Below is a small trained network, with its code and all its weights. Each question gives an input and a class and asks what happens when units are switched off, that is, made to give their printed mean instead of their output.

import numpy as np


def w(rows, s, z=0):
    codes = np.array(rows[::2]) - 128.0
    scale = np.full(codes.shape[1], s)
    scale[-1] = z or s
    return codes * scale


def f(y):
    return np.maximum(y, 0)


def log_softmax(a):
    a = a - a.max(-1, keepdims=True)
    return a - np.log(np.exp(a).sum(-1, keepdims=True))


def net(x, mask):
    res = np.array(x, float).reshape(1, 4) / 4 @ E
    y = f(res @ A[0][:, :-1].T + A[0][:, -1])
    res = res + np.where(mask, y, B[0][:, -1]) @ B[0][:, :-1]
    return log_softmax(res[-1] @ U[:, :-1].T + U[:, -1])


A, B = {}, {}
E = w([
[171,164,91,2,151,59,136,58,147,131],'x0',
[144,67,197,114,196,117,156,170,199,147],'x1',
[178,91,99,138,182,124,195,116,74,20],'x2',
[69,125,152,136,132,71,179,95,169,151],'x3',
],0.01)
A[0] = w([
[110,162,45,151,85,135,119,88,42,81,171],'n1',
[113,62,205,202,125,183,128,254,141,143,162],'n2',
[154,49,160,105,253,96,215,132,156,87,161],'n3',
[172,113,128,147,113,226,61,248,103,124,155],'n4',
[97,133,165,176,83,174,87,187,140,175,135],'n5',
[107,155,152,67,117,77,105,95,219,223,175],'n6',
[88,96,181,143,148,98,172,122,175,154,110],'n7',
[89,192,72,137,72,109,105,68,96,143,170],'n8',
[173,142,75,71,148,110,131,96,105,88,133],'n9',
[64,143,156,187,71,168,94,177,129,187,122],'n10',
[82,106,212,135,137,92,155,124,201,185,252],'n11',
],0.0086,0.0035)
B[0] = w([
[162,152,69,138,96,110,180,92,61,85,231],'n1',
[84,115,163,198,251,175,100,190,92,113,246],'n2',
[248,73,119,207,190,36,102,121,88,117,231],'n3',
[140,167,95,60,159,139,40,164,127,74,222],'n4',
[108,47,156,156,208,145,99,112,118,188,206],'n5',
[164,217,202,134,81,58,147,211,218,158,227],'n6',
[144,158,117,152,140,123,75,216,110,69,182],'n7',
[188,181,85,98,83,98,161,93,115,102,213],'n8',
[119,109,98,113,158,175,121,72,89,177,202],'n9',
[109,67,149,175,193,135,142,94,112,213,212],'n10',
[126,193,162,122,115,127,80,255,159,80,224],'n11',
],0.0085,0.012)
U = w([
[100,178,116,158,64,147,186,130,111,81,210],'0',
[153,129,140,152,150,112,98,176,126,49,96],'1',
[45,90,176,127,157,189,95,159,151,177,106],'2',
[137,157,81,5,84,148,113,87,116,86,143],'3',
[82,81,159,82,81,161,165,119,156,128,2],'4',
[125,70,125,165,60,108,168,94,129,108,49],'5',
[137,65,112,157,159,130,145,37,96,190,171],'6',
[153,177,171,74,64,83,132,142,213,197,142],'7',
],0.011,0.0038)

Each question gives the input, the list of numbers given to net, and the class t.
The units are the neurons (one row each of A and B). Each row of codes is followed by its name. A weight is (code - 128) times the scale printed after its matrix; where a second scale follows, it is the last column's (A, B and U).
mask holds one flag per neuron, in row order. A switched-off neuron (its flag False) gives its mean, the last column of its row in B, instead of its output. The means were averaged over made-up inputs and are rounded, as every weight is.
A unit's drop is (log p(t) with every unit on - log p(t) with that unit switched off) / (log p(t) with every unit on - log p(t) with every unit switched off).
The circuit of an input: a set's keep is (log p(t) with only the set's units on - log p(t) with every unit switched off) / (log p(t) with every unit on - log p(t) with every unit switched off). Starting from all 11 units, units are removed one at a time, each time the one whose removal leaves the highest keep (on an exact tie, the one counted first), for as long as the keep stays at least 0.8.
circuit, biggest first: the units of the circuit, biggest drop first
most important unit: the unit with the biggest drop
k most important neurons: the k neurons with the biggest drops, biggest first
drop when u is switched off: that unit's drop, to one decimal
input [-3,-3,1,6], class 0: circuit, biggest first	(n3, n2)
input [4,1,7,-8], class 6: most important unit	n9
input [5,8,4,-7], class 6: circuit, biggest first	(n11, n9)
input [2,-4,0,7], class 7: circuit, biggest first	(n2, n6)
input [0,2,-1,-3], class 2: circuit, biggest first	(n3, n1)
input [4,3,3,1], class 6: circuit, biggest first	(n4, n11)
input [0,-4,2,5], class 0: circuit, biggest first	(n4, n3)
input [-2,-5,-1,6], class 0: circuit, biggest first	(n3, n8)
input [1,4,6,-1], class 6: circuit, biggest first	(n11, n6)
input [-4,-5,-5,-8], class 2: 2 most important neurons	(n4, n3)
input [1,-3,-7,-8], class 3: circuit, biggest first	(n4, n2)
input [3,-3,-6,-6], class 3: 4 most important neurons	(n11, n8, n3, n4)
input [-1,-8,-7,-3], class 6: 3 most important neurons	(n10, n5, n11)
input [-1,-7,-7,4], class 7: circuit, biggest first	(n6)
input [7,-1,-3,-6], class 7: 2 most important neurons	(n6, n4)
input [0,-8,2,2], class 0: 2 most important neurons	(n4, n1)
input [-4,7,-1,-6], class 2: drop when n8 is switched off	0.2
input [1,6,-7,-7], class 2: drop when n2 is switched off	0.1
input [2,-7,-1,8], class 0: drop when n6 is switched off	-0.1
input [6,5,8,-4], class 6: drop when n8 is switched off	0.0
